Here is a tiny trained network, its code and every weight. The questions are about switching its units off for an input and a class, where a switched-off unit gives its printed mean instead of its output.

import numpy as np


def w(rows, s, z=0):
    codes = np.array(rows[::2]) - 128.0
    scale = np.full(codes.shape[1], s)
    scale[-1] = z or s
    return codes * scale


def norm(h):
    return h / np.sqrt((h * h).mean(-1, keepdims=True) + 1e-5)


def f(y):
    return y / 2 * (1 + np.tanh(0.7978845608 * (y + 0.044715 * y**3)))


def log_softmax(a):
    a = a - a.max(-1, keepdims=True)
    return a - np.log(np.exp(a).sum(-1, keepdims=True))


def net(x, mask):
    res = np.array(x, float).reshape(1, 3) / 4 @ E
    u = 0
    for l in range(2):
        y = f(norm(res) @ A[l][:, :-1].T + A[l][:, -1])
        res = res + np.where(mask[u : u + 12], y, B[l][:, -1]) @ B[l][:, :-1]
        u += 12
    return log_softmax(norm(res)[-1] @ U[:, :-1].T + U[:, -1])


A, B = {}, {}
E = w([
[121,73,85,45,135],'x0',
[153,138,192,105,197],'x1',
[3,126,136,126,135],'x2',
],0.0039)
A[0] = w([
[62,137,107,137,170,62],'0.n1',
[205,172,167,47,159,73],'0.n2',
[176,165,32,130,87,147],'0.n3',
[111,92,118,15,123,89],'0.n4',
[47,126,121,92,190,246],'0.n5',
[142,141,111,75,20,136],'0.n6',
[124,204,130,61,139,154],'0.n7',
[136,166,181,73,176,129],'0.n8',
[88,253,162,222,162,99],'0.n9',
[150,170,214,145,83,172],'0.n10',
[210,110,120,97,153,160],'0.n11',
[59,59,213,89,68,33],'0.n12',
],0.0058,0.0011)
B[0] = w([
[182,176,52,163,153,156],'0.n1',
[116,143,161,198,173,197],'0.n2',
[143,70,151,170,239,189],'0.n3',
[209,165,58,23,2,202],'0.n4',
[147,227,153,117,147,227],'0.n5',
[82,63,234,196,154,165],'0.n6',
[60,75,200,129,95,141],'0.n7',
[77,141,225,100,167,170],'0.n8',
[169,124,77,57,41,255],'0.n9',
[105,86,93,12,112,180],'0.n10',
[151,211,75,102,143,199],'0.n11',
[175,131,73,198,144,163],'0.n12',
],0.0035,0.0029)
A[1] = w([
[232,98,127,101,159,190],'1.n1',
[158,108,12,29,126,143],'1.n2',
[113,242,76,128,159,193],'1.n3',
[23,167,82,131,130,55],'1.n4',
[196,75,141,151,181,252],'1.n5',
[154,166,189,166,33,118],'1.n6',
[82,10,53,190,79,255],'1.n7',
[94,40,72,240,128,189],'1.n8',
[165,164,248,93,105,50],'1.n9',
[96,111,125,240,101,158],'1.n10',
[175,195,103,137,181,203],'1.n11',
[1,191,65,91,129,49],'1.n12',
],0.0051,0.00093)
B[1] = w([
[7,62,93,179,76,241],'1.n1',
[104,218,144,154,79,253],'1.n2',
[147,52,170,181,126,213],'1.n3',
[183,75,110,221,170,187],'1.n4',
[80,139,112,221,127,196],'1.n5',
[52,158,57,40,62,165],'1.n6',
[146,227,239,52,226,233],'1.n7',
[138,91,221,2,243,187],'1.n8',
[130,144,115,47,164,195],'1.n9',
[157,138,130,26,147,153],'1.n10',
[126,47,125,155,120,196],'1.n11',
[174,35,114,199,116,246],'1.n12',
],0.004,0.0025)
U = w([
[138,131,206,15,255,255],'0',
[148,19,61,237,163,110],'1',
[112,186,41,34,51,6],'2',
],0.0062,0.00052)

Each question gives the input, the list of numbers given to net, and the class t.
The units are the neurons (one row each of A and B). Each row of codes is followed by its name. A weight is (code - 128) times the scale printed after its matrix; where a second scale follows, it is the last column's (A, B and U).
mask holds one flag per neuron, layer by layer. A switched-off neuron (its flag False) gives its mean, the last column of its row in B, instead of its output. The means were averaged over made-up inputs and are rounded, as every weight is.
A unit's drop is (log p(t) with every unit on - log p(t) with that unit switched off) / (log p(t) with every unit on - log p(t) with every unit switched off).
The circuit of an input: a set's keep is (log p(t) with only the set's units on - log p(t) with every unit switched off) / (log p(t) with every unit on - log p(t) with every unit switched off). Starting from the 12 units with the biggest drops (on a tie, the unit counted first), units are removed one at a time, each time the one whose removal leaves the highest keep (on an exact tie, the one counted first), for as long as the keep stays at least 0.8.
units of the circuit, in order: the units of the circuit, biggest drop first
most important unit: the unit with the biggest drop
top k neurons: the k neurons with the biggest drops, biggest first
top k neurons in layer l: the k neurons of layer l with the biggest drops, biggest first
input [-4,-1,2], class 2: most important unit	0.n9
input [-8,4,6], class 2: units of the circuit, in order	(0.n9, 1.n6)
input [6,5,8], class 1: top 4 neurons	(1.n12, 1.n7, 0.n12, 0.n9)
input [-2,-7,-6], class 0: top 2 neurons	(1.n8, 1.n7)
input [4,7,-8], class 1: units of the circuit, in order	(1.n7, 1.n1)
input [-3,4,-7], class 1: top 2 neurons	(1.n7, 1.n1)
input [-3,-6,6], class 0: units of the circuit, in order	(1.n7, 1.n8, 0.n4)
input [4,-3,-5], class 1: units of the circuit, in order	(0.n3, 1.n1)
input [5,-5,1], class 0: units of the circuit, in order	(1.n7, 0.n6)
input [3,2,3], class 1: top 3 neurons	(0.n12, 0.n9, 1.n3)
input [-5,4,-7], class 1: top 2 neurons in layer 0	(0.n4, 0.n5)
input [0,-5,5], class 0: top 3 neurons	(1.n7, 1.n8, 0.n11)
input [8,5,3], class 2: top 2 neurons	(0.n4, 1.n7)
input [5,3,-2], class 2: most important unit	0.n4
input [-4,-8,7], class 0: top 2 neurons in layer 0	(0.n11, 0.n4)
input [6,-6,4], class 0: top 3 neurons	(1.n7, 0.n6, 0.n9)
input [-2,-3,6], class 1: top 2 neurons in layer 0	(0.n5, 0.n3)
input [-2,4,-7], class 1: top 4 neurons	(1.n7, 1.n1, 1.n8, 0.n5)
input [-6,-7,-1], class 0: top 2 neurons in layer 1	(1.n8, 1.n7)
input [-8,6,-3], class 2: top 2 neurons in layer 0	(0.n9, 0.n3)
